Here is a tiny trained network, its code and every weight. The questions are about switching its units off for an input and a class, where a switched-off unit gives its printed mean instead of its output.

import numpy as np


def w(rows, s, z=0):
    codes = np.array(rows[::2]) - 128.0
    scale = np.full(codes.shape[1], s)
    scale[-1] = z or s
    return codes * scale


def f(y):
    return y / 2 * (1 + np.tanh(0.7978845608 * (y + 0.044715 * y**3)))


def log_softmax(a):
    a = a - a.max(-1, keepdims=True)
    return a - np.log(np.exp(a).sum(-1, keepdims=True))


def net(x, mask):
    res = np.array(x, float).reshape(1, 7) / 4 @ E
    y = f(res @ A[0][:, :-1].T + A[0][:, -1])
    res = res + np.where(mask, y, B[0][:, -1]) @ B[0][:, :-1]
    return log_softmax(res[-1] @ U[:, :-1].T + U[:, -1])


A, B = {}, {}
E = w([
[148,183,25,119,49],'x0',
[119,147,95,15,115],'x1',
[82,2,200,147,150],'x2',
[82,53,116,220,17],'x3',
[219,95,18,27,68],'x4',
[36,60,136,81,123],'x5',
[132,127,110,140,252],'x6',
],0.0057)
A[0] = w([
[127,178,134,123,99,18],'neuron 0',
[124,209,136,9,233,150],'neuron 1',
[207,147,189,85,215,189],'neuron 2',
[104,170,51,114,113,240],'neuron 3',
[113,164,92,148,86,73],'neuron 4',
[178,115,152,154,170,186],'neuron 5',
[212,134,121,161,54,187],'neuron 6',
[109,182,134,80,198,33],'neuron 7',
[113,87,170,59,104,101],'neuron 8',
[165,180,153,85,177,194],'neuron 9',
[145,89,92,171,72,232],'neuron 10',
[98,132,214,153,120,216],'neuron 11',
[141,110,187,145,109,228],'neuron 12',
[165,165,161,69,201,137],'neuron 13',
[123,29,83,132,120,65],'neuron 14',
[131,94,59,145,98,122],'neuron 15',
[96,54,82,98,125,154],'neuron 16',
[129,80,130,30,170,163],'neuron 17',
[148,131,103,39,167,124],'neuron 18',
[135,119,115,162,192,184],'neuron 19',
[92,98,73,144,158,252],'neuron 20',
[103,127,189,154,208,198],'neuron 21',
[172,144,93,180,148,65],'neuron 22',
],0.011,0.004)
B[0] = w([
[221,170,87,92,133,127],'neuron 0',
[66,188,94,66,5,254],'neuron 1',
[30,246,94,126,155,221],'neuron 2',
[182,212,171,183,73,200],'neuron 3',
[201,186,109,93,129,145],'neuron 4',
[45,85,156,165,172,167],'neuron 5',
[145,109,144,196,207,191],'neuron 6',
[81,187,67,86,3,166],'neuron 7',
[159,106,192,84,54,163],'neuron 8',
[118,178,100,155,84,200],'neuron 9',
[199,170,178,154,191,193],'neuron 10',
[52,130,156,150,171,204],'neuron 11',
[136,129,231,170,115,179],'neuron 12',
[31,202,37,67,72,200],'neuron 13',
[242,174,129,98,89,166],'neuron 14',
[235,101,129,135,120,161],'neuron 15',
[202,161,171,140,64,180],'neuron 16',
[173,140,220,120,23,205],'neuron 17',
[140,104,247,151,7,195],'neuron 18',
[165,117,147,151,195,167],'neuron 19',
[158,190,158,225,124,178],'neuron 20',
[55,174,168,153,164,221],'neuron 21',
[173,68,123,194,170,142],'neuron 22',
],0.0065,0.0092)
U = w([
[127,175,134,88,127,153],'0',
[115,102,169,159,190,229],'1',
[166,102,175,103,94,27],'2',
[207,123,98,130,137,153],'3',
[153,34,13,5,190,2],'4',
],0.014,0.0059)

Each question gives the input, the list of numbers given to net, and the class t.
The units are the neurons (one row each of A and B). Each row of codes is followed by its name. A weight is (code - 128) times the scale printed after its matrix; where a second scale follows, it is the last column's (A, B and U).
mask holds one flag per neuron, in row order. A switched-off neuron (its flag False) gives its mean, the last column of its row in B, instead of its output. The means were averaged over made-up inputs and are rounded, as every weight is.
A unit's drop is (log p(t) with every unit on - log p(t) with that unit switched off) / (log p(t) with every unit on - log p(t) with every unit switched off).
The circuit of an input: a set's keep is (log p(t) with only the set's units on - log p(t) with every unit switched off) / (log p(t) with every unit on - log p(t) with every unit switched off). Starting from the 12 units with the biggest drops (on a tie, the unit counted first), units are removed one at a time, each time the one whose removal leaves the highest keep (on an exact tie, the one counted first), for as long as the keep stays at least 0.8.
circuit, biggest first: the units of the circuit, biggest drop first
most important unit: the unit with the biggest drop
top k neurons: the k neurons with the biggest drops, biggest first
drop when u is switched off: that unit's drop, to one decimal
input [0,4,2,2,1,1,5], class 2: circuit, biggest first -> [neuron 2; neuron 13; neuron 17]
input [1,7,0,6,2,5,-5], class 2: most important unit -> neuron 8
input [7,-3,-7,3,-7,5,6], class 1: circuit, biggest first -> [neuron 1; neuron 13]
input [-2,8,-5,-2,0,5,-6], class 2: circuit, biggest first -> [neuron 2; neuron 18]
input [4,7,-2,5,-8,8,0], class 1: circuit, biggest first -> [neuron 1; neuron 13]
input [-6,8,6,0,8,4,8], class 2: top 2 neurons -> [neuron 17; neuron 18]
input [-5,1,4,-8,7,4,-6], class 2: top 2 neurons -> [neuron 17; neuron 18]
input [-1,-8,-8,3,-1,-7,-5], class 1: top 3 neurons -> [neuron 6; neuron 1; neuron 14]
input [-6,3,-7,8,0,-4,0], class 3: drop when neuron 2 is switched off -> 0.2
input [-2,-7,1,-2,8,-6,3], class 1: drop when neuron 5 is switched off -> 0.2
input [-3,3,-4,3,7,0,1], class 3: drop when neuron 12 is switched off -> 0.1
